Below is a small trained network, with its code and all its weights. Each question gives an input and a class and asks what happens when units are switched off, that is, made to give their printed mean instead of their output.

import numpy as np


def w(rows, s, z=0):
    codes = np.array(rows[::2]) - 128.0
    scale = np.full(codes.shape[1], s)
    scale[-1] = z or s
    return codes * scale


def f(y):
    return y / 2 * (1 + np.tanh(0.7978845608 * (y + 0.044715 * y**3)))


def log_softmax(a):
    a = a - a.max(-1, keepdims=True)
    return a - np.log(np.exp(a).sum(-1, keepdims=True))


def net(x, mask):
    res = np.array(x, float).reshape(1, 8) / 4 @ E
    y = f(res @ A[0][:, :-1].T + A[0][:, -1])
    res = res + np.where(mask, y, B[0][:, -1]) @ B[0][:, :-1]
    return log_softmax(res[-1] @ U[:, :-1].T + U[:, -1])


A, B = {}, {}
E = w([
[99,226,130,204,138,184,127,166,85,144,136,95],'x0',
[159,57,144,189,170,155,185,71,82,70,62,206],'x1',
[46,191,124,76,89,153,155,224,149,128,107,180],'x2',
[192,150,161,92,134,57,62,141,15,66,228,90],'x3',
[75,118,130,36,202,106,137,175,21,92,136,82],'x4',
[254,147,235,134,100,210,171,64,169,114,65,78],'x5',
[114,99,142,71,156,67,40,178,156,175,89,52],'x6',
[103,107,210,229,205,24,91,199,181,90,140,149],'x7',
],0.0072)
A[0] = w([
[92,107,97,27,132,135,110,141,175,167,126,41,167],'n0',
[122,103,70,95,224,97,149,153,75,95,73,84,98],'n1',
[103,117,50,88,67,125,108,85,124,189,150,117,13],'n2',
[115,118,120,135,117,92,101,146,211,143,180,127,44],'n3',
[174,90,174,2,74,155,105,85,193,204,105,142,163],'n4',
[129,87,234,123,160,96,108,152,149,143,130,119,174],'n5',
[126,104,123,107,142,135,230,95,169,101,92,141,193],'n6',
[94,108,108,138,88,211,184,123,176,79,56,181,222],'n7',
[146,111,137,159,156,141,210,64,110,138,28,52,117],'n8',
[67,140,96,74,141,140,145,142,172,200,67,135,213],'n9',
[102,108,125,61,219,46,77,181,91,118,151,171,205],'n10',
[124,54,168,110,248,119,155,155,34,128,159,153,253],'n11',
],0.0087,0.0025)
B[0] = w([
[77,147,161,112,171,207,26,207,114,150,111,255,220],'n0',
[183,46,86,106,47,151,115,93,114,83,96,103,194],'n1',
[28,163,203,126,159,144,68,83,178,175,147,144,175],'n2',
[183,87,45,31,92,47,97,199,131,78,128,125,173],'n3',
[174,224,167,112,196,173,135,61,201,189,71,101,219],'n4',
[73,123,179,90,175,117,26,112,164,165,135,78,190],'n5',
[148,69,81,201,140,117,112,99,59,163,233,153,192],'n6',
[189,130,50,185,99,223,212,140,4,123,190,191,232],'n7',
[180,155,85,206,186,222,155,112,150,204,156,114,208],'n8',
[128,76,138,201,138,125,133,206,194,98,167,150,209],'n9',
[163,88,112,152,36,66,99,194,135,129,155,112,254],'n10',
[131,108,58,3,100,68,95,118,213,79,89,85,226],'n11',
],0.0077,0.012)
U = w([
[160,87,105,239,85,170,168,99,94,131,181,131,254],'0',
[180,151,63,87,108,123,197,24,208,119,41,38,30],'1',
[97,35,70,83,55,60,60,162,121,48,125,100,101],'2',
[39,178,254,159,179,134,47,121,206,133,67,113,110],'3',
],0.0085,0.0024)

Each question gives the input, the list of numbers given to net, and the class t.
The units are the neurons (one row each of A and B). Each row of codes is followed by its name. A weight is (code - 128) times the scale printed after its matrix; where a second scale follows, it is the last column's (A, B and U).
mask holds one flag per neuron, in row order. A switched-off neuron (its flag False) gives its mean, the last column of its row in B, instead of its output. The means were averaged over made-up inputs and are rounded, as every weight is.
A unit's drop is (log p(t) with every unit on - log p(t) with that unit switched off) / (log p(t) with every unit on - log p(t) with every unit switched off).
The circuit of an input: a set's keep is (log p(t) with only the set's units on - log p(t) with every unit switched off) / (log p(t) with every unit on - log p(t) with every unit switched off). Starting from all 12 units, units are removed one at a time, each time the one whose removal leaves the highest keep (on an exact tie, the one counted first), for as long as the keep stays at least 0.8.
circuit, biggest first: the units of the circuit, biggest drop first
top k neurons: the k neurons with the biggest drops, biggest first
drop when u is switched off: that unit's drop, to one decimal
input [-3,-4,2,1,8,5,8,-1], class 3: circuit, biggest first	n0
input [5,0,-3,1,-6,-6,-4,5], class 2: circuit, biggest first	n7, n4
input [-7,-3,6,2,7,2,8,-5], class 3: top 2 neurons	n4, n0
input [-6,3,7,1,7,6,5,-5], class 1: top 2 neurons	n4, n1
input [-8,-3,5,8,-7,4,-8,-5], class 1: top 2 neurons	n4, n0
input [4,1,-1,0,-6,5,7,1], class 3: top 2 neurons	n11, n7
input [-1,-7,-2,0,-4,7,-2,4], class 1: top 2 neurons	n0, n2
input [4,8,7,-1,-1,-4,8,-6], class 0: top 2 neurons	n11, n7
input [6,-8,3,-4,-7,-5,-1,-4], class 3: drop when n2 is switched off	0.8
input [8,7,-8,-1,5,6,4,6], class 1: drop when n11 is switched off	0.2
input [3,-2,-5,-1,5,3,8,-1], class 3: drop when n0 is switched off	0.3
